In the rows, zero is written as 128.
Each row of numbers belongs to one of the nodes below and depends on some of the facts about them. Some rows are named. Which node is each other row?

Known rows:
vistes: [163 132 115 109 104 105  82  93 140 167 131 172 151 197 140 176 131 120
 109 144 132 153 125  92 123 142 116 144 148 136  77  89 157 135 136 141
 124 121 109 142 116 142  86  86 141 144 145]
rele: [176 120 133  80 128 173 143 151 107 134 173  85 131  93 111  96  95 145
 160  90 165 150 109 126 175 134 148 156 116 122 134 135 127 139 136 112
 165  97 114 119 190 154 101 129 183 126 131]
dromi: [178  66 130 137 127 154 109 156 133 107 174  85 138  89  98 114  88  87
 112 108 176 122 108 119 172 120 144 152 118 119 130 174 137 150 129 112
 167 117 124 102 207 151 156 165 202 119 120]
brite: [169 144 122 105 103 105  81  88 132 166 114 167 148 194 155 165 111  93
 124 160 141 161 138  96 117 138 109 131 147 123  75 151 160 131 137 128
 148 131  93 158 111 131 104  92 139 134 182]
moste: [126 162 103 109 113 102  74  92 129 119  57 180 143 184 144  98 128 183
 122 185 102 157 126 103  96 143 124  52 129 115  86 176 143 170 131 166
 163 145 100 162 106 111 166 124 135 121 169]
nofli: [179 104 128 119 118 162 127 155 117 113 168  85 132  89 109 105  92 135
 142  98 170 136 114 128 163 133 148 153 116 118 127 167 128 147 133 110
 165 114 126 130 201 137 128 144 201 127 134]
gigo: [155 158 110 139 129 109  46 110 107 109 177  58 127 162 168 182 141  55
 137  98 122 114 112  92 180  98 153 156 146 197 120 151 119 116  83 115
 168 117 115 101  63 143 182 120 142 127 124]
vedru: [135  86  81 123 120 105  70 100 136 119  58 198 164 167  87 145 150 210
  94 200  97 127 101 114 101 145 147  48 125 181  84 147 120 188 136 196
 122 149 127 116 150 139  75 139 139 140  93]
skufla: [136 163 123  89 120 145 129  99 110 112 153  91 139 123 139 132 135 143
 124 135 122 137 113 121 156 111 146 151 129 157 140 120 139 127 106 152
 163 116 105 127  90 150 117 109 147 134 134]
vople: [104 178 128 127  90 164 160  95 128 141 173  64 143 115 100 187 130  60
  99  98 179 131 150 151 147  90 101 155  93 168 104 144 158 121  75 104
 143 106  91 134 132 159 106 140 147 164 196]
bovos: [173  78 134 132  94 156  76 154 125 103 174  74 143  92 107  98  87 132
 120 118 185 121 125 155 166 137 156 136  89 139 109 159 124 177 137 115
 160 123 118 139 209 144  98 112 200 130 132]
sefova: [157 149 113 137  94 143 123 113 165 170 162 118 154 149 108 198 150 130
  98  96 149 124 104  93 149 127 104 160 148 157  81  59 121 137 107 138
 107 112 138 103 133 157  80 112 155 155 121]
tostota: [127 158 105  98 151 149 148  98 106 112 156 118 133 115 126 119 132 125
 117 105 111 129 107 101 141 117 140 157 136 127 142 152 138 120  96 143
 164 115 113 110  97 144 156 150 151 122 128]
nozam: [122 142  88  73 152 106 148  84 101 114  93 147 151 173  96  75 122 143
 101 192 108 133 124 128 144 144 151 139  94 170 113 139 159 133 139 177
 171 124  92 114 110 160  91 113 135 148 142]
vabar: [130 170 129  87 106 146 115  99 107 108 154  92 139 143 141 121 129 143
 125 136 129 131 122 134 150 119 153 154 121 170 127  90 136 136 115 148
 158 116 106 139  82 151 107  93 148 136 137]
klobatar: [ 91 169 131  73 155 173 110  95 105  90 158 211 129 101 156  81 143 169
 118  94 105 106 127 150  94  97 144 130 146 104 158  67 150 119  87 193
 163  77 147 151  92 117 108  87 190 116 103]
gade: [171  91 133 130  93 153  71 156 127  99 171  83 139  95 113  98  88 124
 124 105 187 119 136 155 155 137 156 131  88 131 113 162 124 180 137 113
 160 122 123 145 206 132 110 109 202 127 139]

Facts:
φ: points at; δ: refers to
bagom (δ pevan)
binul (φ dutridum)
bobre (φ rele,dromi,stuzol)
bovos (δ truki,zetro,plora,brenun,flestik)
demudas (φ treklesak,brozazes,grodra) (δ dosem)
dosem (φ nute,stosto)
driklen (δ pigru,brograk,trilar,koven,riplu)
dromi (δ dutridum,suza,skivul,pledor,saste)
dugri (φ dedra)
flalok (φ kivel,troki,vople,pesin)
flarel (φ militis,plegre)
flebror (φ pizapo,gigo,klustis)
flestik (φ brozazes,saste)
gabrostik (φ vefos) (δ skufla,tofis,klaklos,sefova,rafal)
gade (δ mabok,militis,kivel,flestik)
graske (δ meves,tostota,flateki)
gremusil (δ ploflukla,vabar,ruflu)
grinak (φ dromi)
griskik (φ trige,stuvim,kegres) (δ lefluk)
guplor (φ plegre,plostisik,brolus)
keli (φ gapi,skivul,sistibik)
klaklos (φ reflol)
klibus (δ tega)
klobatar (φ saste)
klopul (δ ragral,pledor,gigo)
klustis (δ flela,pima,stubrak,gopok,flestik)
koven (φ stadudros,stuvim,flateki,guvik)
ludul (δ tostota,votrok,ragil)
melom (φ fefek,brozazes)
meves (φ tega,ragil,pagru)
moste (φ vefos,brolus)
muvu (φ bagom) (δ nikla,befil,ragral,pleza,flalok)
naplam (φ plegre,brite,tega,vefos,grodo)
nirugrer (φ stadudros,nuzok,ludul,vebun)
nozam (φ drovi)
nute (δ lidor,stadudros)
nuzok (δ pevan,grebre,saste)
pagru (δ flarel,vitel,trige,pevan,grodo,pesin)
pevan (φ drovi,pagru)
pima (φ bovos,stuzol)
pizapo (δ melom,vistes,tofis,fledel,rele,vabar,plora)
plaskon (φ plegre,befil,stosto) (δ drogam,trige,greklok,gapi,pleza,rele,flateki,pledor,rafal)
plebro (φ vefos) (δ skudrim,vople)
pleza (φ vebun)
plikem (δ drogam,flateki,flistos)
ploflukla (φ siklepek,gigo,tutrom)
plora (φ gade,gapi)
potran (φ reflol,grebre) (δ pigru)
rafal (φ plostisik)
rarak (φ tofis) (δ stubrak,vabar)
rokluk (δ bropi,vople,sevun)
rone (φ plikem) (δ mabok,nirugrer,dugri)
satru (φ gapi,nofli)
sevun (φ plikem,tega,meluk)
siklepek (δ pigru,vize,nutron)
sistibik (δ siskek,klobatar,vize,nerefli)
skebre (φ stuvim) (δ brite,nozam,rele,zeklaplar,sevun)
skepor (φ klopul,vistes,grodo) (δ gime)
skudrim (φ sistibik,stuzol)
sobrur (φ befil,grabrustan) (δ grinak)
stamar (φ lefluk,rokluk,sefova) (δ dutridum,lidor,pevan)
stobrilam (φ kloste,befil,sistibik)
stuvim (δ meluk,plostisik,melom,stadudros,kegres)
suza (φ klabren,pagru)
timanes (φ breklok,sefova,guvik,brenun)
treklesak (δ flutrike,troki)
treplus (δ fefek,klobatar,brograk,trilar,dugri)
trilar (φ dreflis,brenun)
trubrok (δ meluk,fefek,troki,flateki)
truki (φ grigrok)
tufliskon (δ trige)
vedru (φ flutrike,klopul,meluk,lefluk,riplu) (δ bropi,klaklos)
vezo (φ mabok,klibus,pledor)
vitel (φ flives)
volur (φ mabok,guvik)
votrok (φ lefluk)
zetro (φ gime)
zustok (φ driklen,rofebro,stuvim,vople)

Which node is each row?
No name comes twice in this set of rows, the named rows included.
[168 116 121 143  94  99  48 105 178 162 138 153 142 188 166 176 100  54
  98 117 178 157 150  91 104 129 108 136 147 114  75 168 161 123 137 114
 152 124  99 160 132 116 153  95 163 127 185] -> vefos
[115  89  74 139 133 121 104 120 153 117  57 194 162 120  89 181 155 214
  95 185  96 112  97  97 105 140 126  53 140 160  91 156 114 189  94 198
 107 148 143  92 170 141  86 175 150 129  91] -> stamar
[175  72 134 140 112 159  80 157 155 101 172 119 129  95 120  99  86  59
 147  78 185 117 140 109 125 143 149 153 102 106 114 170 120 161 133 109
 160 103 141 148 213 112 150 153 204 113 169] -> sistibik
[ 93 116 125 139 117 131  59 149 143  98 131 124 136 124 118 111 127  84
 100 105 133 102 138 122 103 134 155 122 105 127 126 167 128 148 116 143
 159 132 132 131 142 118 154 134 183 122 144] -> treplus
[115 150  83  95 139 104 106  86 117 121  48 202 152 193 114  81 138 205
 117 194  90 157 118 104  99 144 130  47 122 122  81 172 140 181 134 184
 159 152 101 160 121 113 132 139 127 130 153] -> naplam
[ 89 169 118  82 145 149 140  97 107  95 134 125 132 146 128  80 138 150
 129 101 104 109 121 122 113 143 155 153 101 125 142  95 125 137 107 155
 160 120 124 134 100 124 128 114 146 127 144] -> dugri
[142 143  78  79 141 106 129  86 108 144  60 196 158 192 102 105 140 206
 100 200  99 157 107 102 109 146 139  76 128 154  84 113 149 173 137 192
 144 150  99 132 107 148  79 109 125 144 124] -> sevun
[175 142 131  70 131 171 150 147 102 120 134  88 137  93 105  74  94 214
 170 161 114 160 101 155 170 141 150 109  88 132 135 158 113 184 132 126
 169 140 108 150 195 144  84 139 159 123 122] -> skudrim
[174  83 131 124 110 165 125 159 126 121 176  72 131  83 106 114  91  98
 153  82 186 136 114 125 174 136 142 160 118 110 119 169 129 140 137 107
 163  91 127 122 209 142 117 137 203 122 142] -> stuzol
[120 106 137 138 121 167  37 146 152  94 177 206 138  89 161 128 115  80
  96 124 168 103 139 151  97  85 131  88 147 102 159 166 160 115  92 191
 171  79 142 134 126 137 140  92 206 112  97] -> treklesak
[180 113 128  97 127 169 145 152 109 146 184  85 129  93 120 124  90  94
 169  84 176 155 109 104 173 129 131 156 139 112 128 160 134 124 132 110
 163  78 116 119 199 149 116 141 192 122 147] -> gapi
[172 140 129 139  95 122  59 144 151 147 149 108 134 145 165 161  91  84
 149  98 172 158 141 100 109 123 113 118 142 106  81 169 147 139 132 111
 158 131 105 158 164 112 166 112 176 125 181] -> stosto
[ 80 171 127 147  93 159 159 140 179  96 128  82 137 110  94 169 135  56
  94  82 176 102 156 141  93 131 122 156  83 119 107 174 138 130  79 115
 130 122 100 137 194 129 158 168 174 139 192] -> driklen
[ 81 182  93  94 110 173 170  93 112  98  61 118 138 131  87 160 153 195
 100  85  95 108 111 125  98 145 122 132  87 112 128  75 112 168  74 151
 104 147 126 138 153 116  89 172 132 146 180] -> koven
[180 145 127 111 115 138 116 139 125 168 175 117 131 121 160 155  92  92
 170  81 171 160 118  93 149 121 103 153 145 101  95 172 143 123 132 111
 163 109 103 153 181 120 161 132 176 118 177] -> befil

Now the same nodes, written a new way:
Named rows:
flistos: [142 128 126 138 124 124 120 131 129 130 118 141 124 106 123 124 123 135
 129 124 126 124 122 121 134 122 120 118 118 135 128 129 121 107 123 119
 124 131 128 133 123]
rone: [123 125 124 122 118 124 121 134 143 121 118 129 144 132 124 136 137 119
 145 120 126 130 118 124 132 122 119 130 111 127 128 124 123 109 157 116
 125 127 130 132 133]
grinak: [123 126 128 133 116 148 121 129 138 134 118 131 137 124 122 125 137 121
 122 121 126 122 117 123 125 125 122 118 133 129 127 126 119 107 126 118
 131 127 128 132 126]
flateki: [165 142 127 147 153 126 119 127 118 134 118 145 122 103 123 117 132 149
 118 126 129 122 150 121 139 122 123 121 106 125 126 145 139 108 124 120
 121 139 129 135 123]
stubrak: [122 127 129 132 120 133 121 126 120 124 120 130 124 114 128 121 147 124
 125 134 138 121 127 133 122 124 120 132 120 120 127 141 132 107 126 120
 126 127 133 138 131]
sobrur: [122 127 125 132 117 137 122 129 143 128 118 130 138 115 122 132 123 120
 131 121 126 121 116 123 125 123 120 124 134 138 126 126 117 108 132 118
 126 127 128 134 124]
flebror: [115 125 126 128 121 121 121 170 139 130 118 132 147 151 124 131 122 134
 147 147 127 122 116 117 122 123 120 117 151 143 127 127 117 107 124 120
 120 126 130 138 141]
klustis: [118 125 125 131 166 116 120 143 119 119 118 127 124 105 144 130 120 139
 156 160 126 122 129 126 128 122 119 170 136 125 125 135 125 108 158 120
 119 125 138 154 129]
kivel: [123 127 130 137 128 120 120 124 118 121 118 129 122 105 129 117 156 136
 121 131 130 121 153 158 138 122 120 154 111 120 126 128 154 110 147 120
 120 127 135 143 124]
klaklos: [124 124 123 111 126 156 128 124 127 166 130 151 140 134 123 133 166 154
 168 136 124 123 111 119 107 121 120 113 124 120 126 125 114 106 115 140
 140 125 145 144 143]
gade: [122 127 126 134 131 120 120 126 119 121 118 128 123 103 133 128 133 122
 139 123 125 122 149 170 139 122 119 177 113 121 125 127 141 108 180 118
 120 126 136 146 122]
treklesak: [124 127 136 147 157 122 121 140 129 120 117 130 123 101 137 135 121 153
 153 137 126 131 117 121 150 121 120 120 104 144 122 126 126 106 138 131
 119 136 134 148 122]
pima: [124 125 128 124 116 144 121 125 132 125 121 130 133 128 124 124 156 119
 131 122 133 122 119 126 120 123 120 125 123 120 134 127 126 107 125 118
 133 126 129 133 141]
befil: [140 131 132 131 139 118 120 124 121 129 117 140 122 102 123 119 142 146
 134 124 126 119 138 124 149 122 120 140 131 123 126 128 136 117 126 118
 123 135 129 136 123]
kloste: [123 129 128 143 130 122 121 127 119 127 118 131 123 103 123 122 129 137
 120 122 126 119 135 132 136 123 121 146 123 123 125 127 135 115 139 119
 120 130 134 142 122]
pigru: [121 142 130 131 122 121 120 137 120 142 118 130 135 151 123 125 159 145
 119 122 132 123 124 123 144 122 120 116 105 121 126 125 144 128 127 130
 126 132 133 132 124]
zustok: [124 127 127 131 118 137 121 127 138 132 118 131 136 119 122 130 132 121
 125 120 126 122 117 122 125 124 120 119 132 134 126 126 116 108 127 117
 128 127 128 133 124]

Name these rows:
No name comes twice in this set of rows, the named rows included.
[123 127 128 127 117 137 120 126 134 132 119 130 140 142 123 126 157 121
 129 120 131 123 122 124 133 122 120 119 112 120 132 125 135 109 128 119
 131 127 129 132 135] -> nirugrer
[123 125 139 129 118 134 124 130 150 121 118 129 144 105 124 140 121 130
 162 131 126 123 113 118 142 123 120 115 121 145 124 124 115 107 128 119
 123 130 129 139 129] -> demudas
[124 125 122 113 136 144 126 144 154 165 123 130 151 154 123 139 173 153
 179 126 123 122 112 117 124 121 119 114 106 122 125 120 125 107 123 140
 130 125 148 145 142] -> potran
[124 126 126 125 119 149 121 125 120 127 124 131 133 136 124 128 143 120
 125 122 139 131 118 125 109 122 120 119 115 122 131 144 115 108 123 119
 136 126 130 132 138] -> plora
[123 126 124 134 135 119 121 125 118 120 118 128 122 102 135 131 123 121
 139 122 126 122 141 181 127 121 119 178 114 123 124 129 125 107 166 118
 120 126 137 147 123] -> bovos
[126 136 140 145 156 126 120 137 119 124 118 130 123 106 134 127 134 166
 142 141 134 127 121 118 157 121 120 116 103 122 124 126 145 107 125 146
 120 142 134 141 123] -> fefek
[144 127 125 149 122 144 120 146 131 127 118 142 125 105 123 117 124 136
 122 130 127 122 125 121 135 123 125 118 118 136 129 127 129 106 124 120
 121 133 127 136 124] -> tostota
[138 130 127 155 130 132 120 134 119 124 118 133 122 102 123 117 126 142
 118 128 127 119 140 125 139 123 126 139 118 127 126 128 141 106 125 122
 120 135 131 141 122] -> ragil
[128 126 123 113 202 131 124 128 153 179 123 131 122 104 127 125 172 175
 158 150 124 120 119 120 117 122 122 117 126 121 124 126 149 122 125 143
 124 124 152 152 122] -> grebre
[127 128 124 148 157 126 121 135 119 123 118 129 122 104 133 135 119 123
 117 122 126 145 145 153 114 120 119 153 106 143 124 139 116 107 149 119
 119 127 138 145 121] -> stuvim

The same nodes again, as new rows of numbers:
Some rows with their names:
vebun: [157 145 122 136 111 103 141 114 122  76 167 116 127 121  66 117  90 122
  64 151 134  99 146 143 121  77 194 139 135 116 130 121  98 139  53 166
 148 148 126]
meves: [142 152 134 182 133 129 188 100  83  94 157 121 161  83  75  88  80 127
 103 140 108 108 150 138 134 121 192  84 110 125 128 136  86 184  92 150
 132 147 113]
bagom: [ 84 134 133 164 152  49 136 114 126  70 149 100 162  80  43 146  73 156
  70 173  64 110 150 131 159 118 175 164 120 118  95 122 117 134  33 164
 136 142 113]
nofli: [140 164 139 136 120 100 139 117 109 103 155 118 159 122 108 131  90 134
  84 144 128  93 138 122 123 114 199 123 124 111 132 119 114 159  71 162
 153 140 139]
naplam: [171 153 146 185 129 108 150  94  83 100 166 128 173  90  64  59  91 121
 122 180 111 104 155 139 146 120 206  99  98 138 131 115  99 167 101 151
 138 141  93]
militis: [164 140 106 158 119  77 124 103 116 100 173 125 157 128  59  86  97 118
 101 150 128 107 137 125 137 102 213 115 105 114 136 107 101 144  97 164
 135 140 114]
ragral: [154 142 136 138 111 109 143 124 112  86 170 117 143 106  75  99  70 134
  92 140 125 104 153 128 127 122 190 122 135 123 122 143 114 160  67 172
 156 145 125]
kivel: [145 120 114 168 115 109 139 125 130  67 149 118 127 120  86 108  95 136
  67 134 138 105 135 132 125  91 196 114 141 109 139 128  89 153  56 188
 138 160 130]
stuvim: [136 138 131 128 120 109 165 122 144  92 138 134 132 104  53 154 129 142
  26 146 147  96 143 156 136  49 172 127 123 129 162  97  87 106  59 140
 113 141 133]
pesin: [143 132 125 149 117 108 154 114 115  64 163 109 125 110  82 111  80 124
  56 143 131 105 142 132 131  88 194 110 141 121 127 129  95 150  48 191
 143 160 130]
flistos: [146 150 143 137 115 107 163 113 110  90 162 120 144 113  73 103  89 132
  80 140 127 109 148 129 122 117 195 112 124 111 126 136 100 158  75 150
 158 143 121]
nozam: [138 147 134 164 129 127 170 120  94  98 152 112 149  89  82  98  73 144
 108 140 106  99 151 141 129 118 193  99 126 126 132 136  94 169  73 171
 139 161 126]
melom: [168 147 148 132 121 105 160 135 130  99 120 125 155  93  40  99  92 138
 107 176 102  97 147 112 104 121 188  87 112 116 130 136  86 135  87 161
 167 164 107]
rarak: [160 137 147 144 133 116 160 132 141 110 115 137 161 106  75 130  89 163
 113 141 109 114 206 139 124 114 176 130 132 152 164 142 142 121  90 165
 136 122 109]
flarel: [168 142 139 168 124  89 136  96  95  93 174 125 170 104  64  68  91 114
 101 174 115 112 146 129 142 125 210 104 100 134 123 114 114 158  87 162
 150 135  90]
dedra: [143 145 132 131 116  93 147 122 116  93 162 114 141 116  73 110  84 136
  88 135 116 100 139 136 122 109 200 123 130 110 129 121 103 148  69 169
 152 147 134]
brenun: [164 160 113 142 116 104 131 120 128  85 180 119 129 124  63 129  85 123
  93 146 133  90 155 144 108  66 185 168 132 104 129 123 110 143  47 134
 143 145 127]

Which node is each row?
No name comes twice in this set of rows, the named rows included.
[126 140 147 131 101 107 132 149 104 110 171  98 146  93  72  98  92 140
 114 160 136  83 117 154 133 113 215 129 142 133 155 126  94 131  72 166
 143 174 134] -> bropi
[158 153 139 137  97 117 166  94 133  75 183 137 119 109  54 118 117 103
  20 140 176 111 145 129 127  98 162 119 130 112 139 135  86 158  61 120
 139 127 124] -> flateki
[159 157  93 145 132  86 147  91 101  97 194 107 152 101  58 104  65 113
  98 139 112 101 156 126 148  93 191 126 102 115 123 113  98 154  84 156
 129 153 120] -> grodo
[ 96 138  88 168 145  76 153 107 113  67 190  91 153  68  66 141  49 134
  78 124  89 111 167 110 175 123 158 145 128 114  97 131  98 168  59 191
 108 148 128] -> pagru
[139 143 162 134 109 113 149 143 101  98 159 107 145  91  77  96  86 139
 113 154 125  89 134 154 122 125 207 125 138 132 141 134  99 149  75 165
 158 168 127] -> klaklos
[127 117 131 154 119  88 134 133 157 101 143 122 141 142  58 106  89 169
 114 108 116 130 169 150 128 130 203 166 142 111 147 138 135 129  85 157
 142 126 129] -> klustis
[161 134 127 176 118  95 123 147 156  78 121 131 150 113  44  88  94 142
 125 170 106 107 137  95  93 136 193 111 135  81 126 156  93 148  86 169
 160 161 107] -> flestik
[166 160 105 136 131  98 158 101  97 113 180 110 155 106  62 110  79 124
 108 139 113  90 164 135 138  89 189 126 106 123 131 113  99 141  85 151
 135 139 123] -> vistes
[159 161 165 159 118 101 134 108  88 100 150 140 185 113 117 100 101 122
 106 191 125 103 139 125 124 126 207  99 104 133 129 126 129 171  83 153
 166 130 111] -> stobrilam
[171 149 137 152 113  95 138 104 103  96 181 123 162 102  64  72  88 112
  98 164 130 111 153 132 148 128 204 107 111 143 130 119 114 155  98 161
 149 143 101] -> rafal
[106 134 127 166 133  66 128 122 133  53 164 105 148  85  46 147  82 141
  55 179  89 108 151 141 155  88 178 168 134 124  99 123 113 129  20 155
 128 140 104] -> nuzok
[152 141 130 130 116 109 155 113 123  90 148 123 128 115  57 135 118 127
  53 153 130  92 143 163 120  47 192 124 123 120 147 103  91 116  36 140
 141 142 125] -> stadudros
[103 157 136 134 131  82 137 127 116  93 165 113 166  95  96 156  82 137
  76 154 117 101 154 113 137 121 172 149 130 112 118 126 128 153  69 170
 134 128 140] -> dromi
[153 170  98 136 130 102 146 106 111 101 189 108 144 110  62 138  71 121
 107 137 123  80 156 139 124  71 177 163 118 104 128 115  98 153  63 130
 127 146 134] -> lefluk
[112 148 163 142 115 103 182 111 142 113 141 146 160  97  45 116 132 139
  49 146 146 116 131 131 138 120 172 105 117 106 146 124  87 158 106  97
 125 119 136] -> trubrok

